Below are the code and all the weights of a small trained network. Each question names an input and a class and asks about switching units off, where a switched-off unit gives its printed mean instead of its output.

import numpy as np


def w(rows, s, z=0):
    codes = np.array(rows[::2]) - 128.0
    scale = np.full(codes.shape[1], s)
    scale[-1] = z or s
    return codes * scale


def f(y):
    return y / 2 * (1 + np.tanh(0.7978845608 * (y + 0.044715 * y**3)))


def log_softmax(a):
    a = a - a.max(-1, keepdims=True)
    return a - np.log(np.exp(a).sum(-1, keepdims=True))


def net(x, mask):
    res = np.array(x, float).reshape(1, 2) / 4 @ E
    y = f(res @ A[0][:, :-1].T + A[0][:, -1])
    res = res + np.where(mask, y, B[0][:, -1]) @ B[0][:, :-1]
    return log_softmax(res[-1] @ U[:, :-1].T + U[:, -1])


A, B = {}, {}
E = w([
[109,255,91,26,178],'x0',
[163,182,58,171,32],'x1',
],0.0096)
A[0] = w([
[161,83,118,139,119,249],'N0',
[162,115,148,82,113,110],'N1',
[120,133,149,149,136,106],'N2',
[201,130,94,183,16,106],'N3',
[159,4,141,186,75,109],'N4',
[132,28,184,126,213,117],'N5',
],0.015,0.012)
B[0] = w([
[68,153,254,167,113,235],'N0',
[128,113,108,147,170,123],'N1',
[159,89,94,164,173,123],'N2',
[33,88,102,93,115,235],'N3',
[143,210,100,71,163,249],'N4',
[49,109,86,105,84,227],'N5',
],0.024,0.013)
U = w([
[151,251,76,34,198,166],'0',
[68,81,67,92,99,94],'1',
[135,156,231,170,132,254],'2',
[183,84,67,173,187,83],'3',
[210,86,122,175,138,83],'4',
[192,85,100,181,154,83],'5',
],0.011,0.0071)

Each question gives the input, the list of numbers given to net, and the class t.
The units are the neurons (one row each of A and B). Each row of codes is followed by its name. A weight is (code - 128) times the scale printed after its matrix; where a second scale follows, it is the last column's (A, B and U).
mask holds one flag per neuron, in row order. A switched-off neuron (its flag False) gives its mean, the last column of its row in B, instead of its output. The means were averaged over made-up inputs and are rounded, as every weight is.
A unit's drop is (log p(t) with every unit on - log p(t) with that unit switched off) / (log p(t) with every unit on - log p(t) with every unit switched off).
The circuit of an input: a set's keep is (log p(t) with only the set's units on - log p(t) with every unit switched off) / (log p(t) with every unit on - log p(t) with every unit switched off). Starting from all 6 units, units are removed one at a time, each time the one whose removal leaves the highest keep (on an exact tie, the one counted first), for as long as the keep stays at least 0.8.
units of the circuit, in order: the units of the circuit, biggest drop first
most important unit: the unit with the biggest drop
k most important neurons: the k neurons with the biggest drops, biggest first
drop of u: that unit's drop, to one decimal
input [-5,4], class 0: 2 most important neurons => (N4 N5)
input [-2,-3], class 2: 2 most important neurons => (N3 N0)
input [-1,3], class 2: most important unit => N5
input [0,-2], class 2: 2 most important neurons => (N3 N4)
input [3,-6], class 1: 2 most important neurons => (N4 N5)
input [-2,-2], class 2: 2 most important neurons => (N3 N0)
input [-5,-5], class 0: 2 most important neurons => (N4 N3)
input [1,3], class 2: units of the circuit, in order => (N5 N4)
input [1,-1], class 2: units of the circuit, in order => (N4 N3)
input [-4,-4], class 0: 2 most important neurons => (N4 N3)
input [-3,-2], class 2: 2 most important neurons => (N0 N3)
input [-3,3], class 2: 2 most important neurons => (N0 N5)
input [5,6], class 1: 2 most important neurons => (N4 N0)
input [-3,0], class 2: units of the circuit, in order => (N0)
input [-2,3], class 2: 2 most important neurons => (N5 N0)
input [4,8], class 1: drop of N4 => 0.3
input [-8,8], class 0: drop of N4 => 3.9
input [-8,0], class 0: drop of N4 => 2.7
